Below is a small trained network, with its code and all its weights. Each question gives an input and a class and asks what happens when units are switched off, that is, made to give their printed mean instead of their output.

import numpy as np


def w(rows, s, z=0):
    codes = np.array(rows[::2]) - 128.0
    scale = np.full(codes.shape[1], s)
    scale[-1] = z or s
    return codes * scale


def norm(h):
    return h / np.sqrt((h * h).mean(-1, keepdims=True) + 1e-5)


def f(y):
    return np.maximum(y, 0)


def log_softmax(a):
    a = a - a.max(-1, keepdims=True)
    return a - np.log(np.exp(a).sum(-1, keepdims=True))


def net(x, mask):
    res = np.array(x, float).reshape(1, 7) / 4 @ E
    u = 0
    for l in range(3):
        y = f(norm(res) @ A[l][:, :-1].T + A[l][:, -1])
        res = res + np.where(mask[u : u + 4], y, B[l][:, -1]) @ B[l][:, :-1]
        u += 4
    return log_softmax(norm(res)[-1] @ U[:, :-1].T + U[:, -1])


A, B = {}, {}
E = w([
[158,95,52,123,149,149,58,199,42,65,80,61],'x0',
[77,167,74,1,99,160,95,70,86,240,131,247],'x1',
[187,58,102,121,207,113,127,30,140,139,168,100],'x2',
[134,142,131,112,135,132,149,126,141,134,134,123],'x3',
[75,150,126,79,147,27,125,120,151,169,85,86],'x4',
[195,156,75,102,73,84,124,73,183,80,126,135],'x5',
[118,79,115,86,70,190,123,110,154,121,67,83],'x6',
],0.0027)
A[0] = w([
[198,97,148,128,59,253,148,127,109,92,212,149,4],'0.n0',
[186,211,97,215,201,48,160,151,71,162,159,200,29],'0.n1',
[159,161,66,155,70,129,97,55,180,65,127,149,64],'0.n2',
[139,58,135,87,184,134,147,71,121,134,170,85,48],'0.n3',
],0.0039,0.0013)
B[0] = w([
[90,66,177,86,1,82,186,113,10,77,159,114,238],'0.n0',
[117,109,13,145,30,208,187,75,54,107,18,71,251],'0.n1',
[24,240,42,104,248,136,177,81,155,72,104,78,217],'0.n2',
[142,199,190,101,155,193,110,93,40,134,74,142,234],'0.n3',
],0.0046,0.0024)
A[1] = w([
[219,52,198,226,118,64,202,155,194,77,158,56,62],'1.n0',
[80,138,153,40,139,20,125,126,133,180,82,64,11],'1.n1',
[30,80,225,186,201,214,106,138,51,152,139,155,63],'1.n2',
[79,140,115,59,168,102,78,109,97,173,150,252,93],'1.n3',
],0.0042,0.0012)
B[1] = w([
[145,100,130,120,121,133,84,147,221,253,186,227,226],'1.n0',
[168,26,179,176,63,63,206,81,31,115,161,91,213],'1.n1',
[113,171,109,74,207,50,188,72,165,50,70,98,252],'1.n2',
[137,125,136,150,157,173,89,218,207,80,172,178,236],'1.n3',
],0.0052,0.0036)
A[2] = w([
[199,145,45,115,106,192,38,242,86,121,59,136,157],'2.n0',
[132,134,82,3,113,202,87,97,75,173,98,248,10],'2.n1',
[75,206,182,167,17,157,117,233,177,137,69,80,140],'2.n2',
[141,118,109,93,189,206,119,55,103,134,180,78,65],'2.n3',
],0.003,0.0013)
B[2] = w([
[94,64,136,107,144,159,88,138,125,204,148,44,226],'2.n0',
[180,100,151,204,124,120,83,151,186,102,115,185,253],'2.n1',
[105,248,226,103,188,137,22,59,66,208,79,186,216],'2.n2',
[171,208,199,129,114,82,122,128,152,254,96,118,210],'2.n3',
],0.0047,0.0025)
U = w([
[167,88,135,184,171,157,3,220,208,213,153,188,236],'0',
[158,181,175,119,184,148,59,79,63,167,86,107,222],'1',
[91,195,91,95,190,109,168,133,136,88,66,76,117],'2',
[142,78,163,137,91,78,158,119,42,98,158,112,32],'3',
[124,126,90,150,108,198,125,88,79,175,64,105,4],'4',
[100,119,106,100,168,160,84,169,126,183,175,92,130],'5',
],0.0045,0.0016)

Each question gives the input, the list of numbers given to net, and the class t.
The units are the neurons (one row each of A and B). Each row of codes is followed by its name. A weight is (code - 128) times the scale printed after its matrix; where a second scale follows, it is the last column's (A, B and U).
mask holds one flag per neuron, layer by layer. A switched-off neuron (its flag False) gives its mean, the last column of its row in B, instead of its output. The means were averaged over made-up inputs and are rounded, as every weight is.
A unit's drop is (log p(t) with every unit on - log p(t) with that unit switched off) / (log p(t) with every unit on - log p(t) with every unit switched off).
The circuit of an input: a set's keep is (log p(t) with only the set's units on - log p(t) with every unit switched off) / (log p(t) with every unit on - log p(t) with every unit switched off). Starting from all 12 units, units are removed one at a time, each time the one whose removal leaves the highest keep (on an exact tie, the one counted first), for as long as the keep stays at least 0.8.
circuit, biggest first: the units of the circuit, biggest drop first
unit that matters most: the unit with the biggest drop
k most important neurons: the k neurons with the biggest drops, biggest first
top k neurons in layer l: the k neurons of layer l with the biggest drops, biggest first
drop when u is switched off: that unit's drop, to one decimal
input [-1,-4,0,3,-7,-3,5], class 3: unit that matters most	0.n0
input [4,7,-5,-1,1,5,-5], class 0: circuit, biggest first	(2.n1, 1.n3)
input [-7,7,-3,5,3,6,6], class 0: circuit, biggest first	(1.n3, 2.n1)
input [-8,5,2,-2,8,-4,5], class 3: 3 most important neurons	(1.n1, 1.n0, 2.n2)
input [-6,8,0,-4,-4,1,-3], class 0: 2 most important neurons	(1.n3, 2.n1)
input [-4,-5,-5,-4,2,3,-1], class 0: 2 most important neurons	(1.n0, 0.n3)
input [5,0,0,-1,1,1,-8], class 4: 2 most important neurons	(0.n1, 1.n2)
input [-3,-8,-5,5,-8,1,4], class 0: 2 most important neurons	(1.n0, 0.n1)
input [-6,8,3,4,-3,4,-5], class 0: 3 most important neurons	(1.n3, 2.n1, 1.n2)
input [2,5,-2,8,-3,-8,3], class 2: 2 most important neurons	(1.n2, 1.n0)
input [4,5,3,-2,0,-8,-6], class 2: top 2 neurons in layer 1	(1.n2, 1.n0)
input [2,2,-3,-8,-6,6,0], class 2: top 2 neurons in layer 1	(1.n1, 1.n0)
input [-3,8,-1,-6,5,-3,-8], class 0: 3 most important neurons	(1.n3, 2.n1, 0.n0)
input [-5,1,1,-8,-3,7,0], class 2: circuit, biggest first	(0.n2)
input [4,8,-6,-2,7,3,7], class 0: top 2 neurons in layer 1	(1.n3, 1.n2)
input [1,2,0,5,8,-5,8], class 3: 2 most important neurons	(1.n1, 0.n1)
input [1,-3,4,-8,-6,7,0], class 2: 2 most important neurons	(0.n2, 1.n1)
input [-3,2,2,-1,-2,-6,-6], class 2: top 3 neurons in layer 1	(1.n2, 1.n0, 1.n1)
input [-4,-4,-4,-5,1,0,-7], class 4: 2 most important neurons	(0.n1, 1.n3)
input [-4,-1,1,6,-6,-2,5], class 3: circuit, biggest first	(0.n0)
input [0,0,-5,-6,4,1,-6], class 4: drop when 0.n1 is switched off	0.8
input [-5,0,4,-1,8,1,6], class 3: drop when 1.n3 is switched off	0.0
input [6,0,7,0,2,-8,-5], class 2: drop when 1.n0 is switched off	0.1
input [0,0,-1,-8,-2,-7,-4], class 2: top 2 neurons in layer 1	(1.n2, 1.n1)
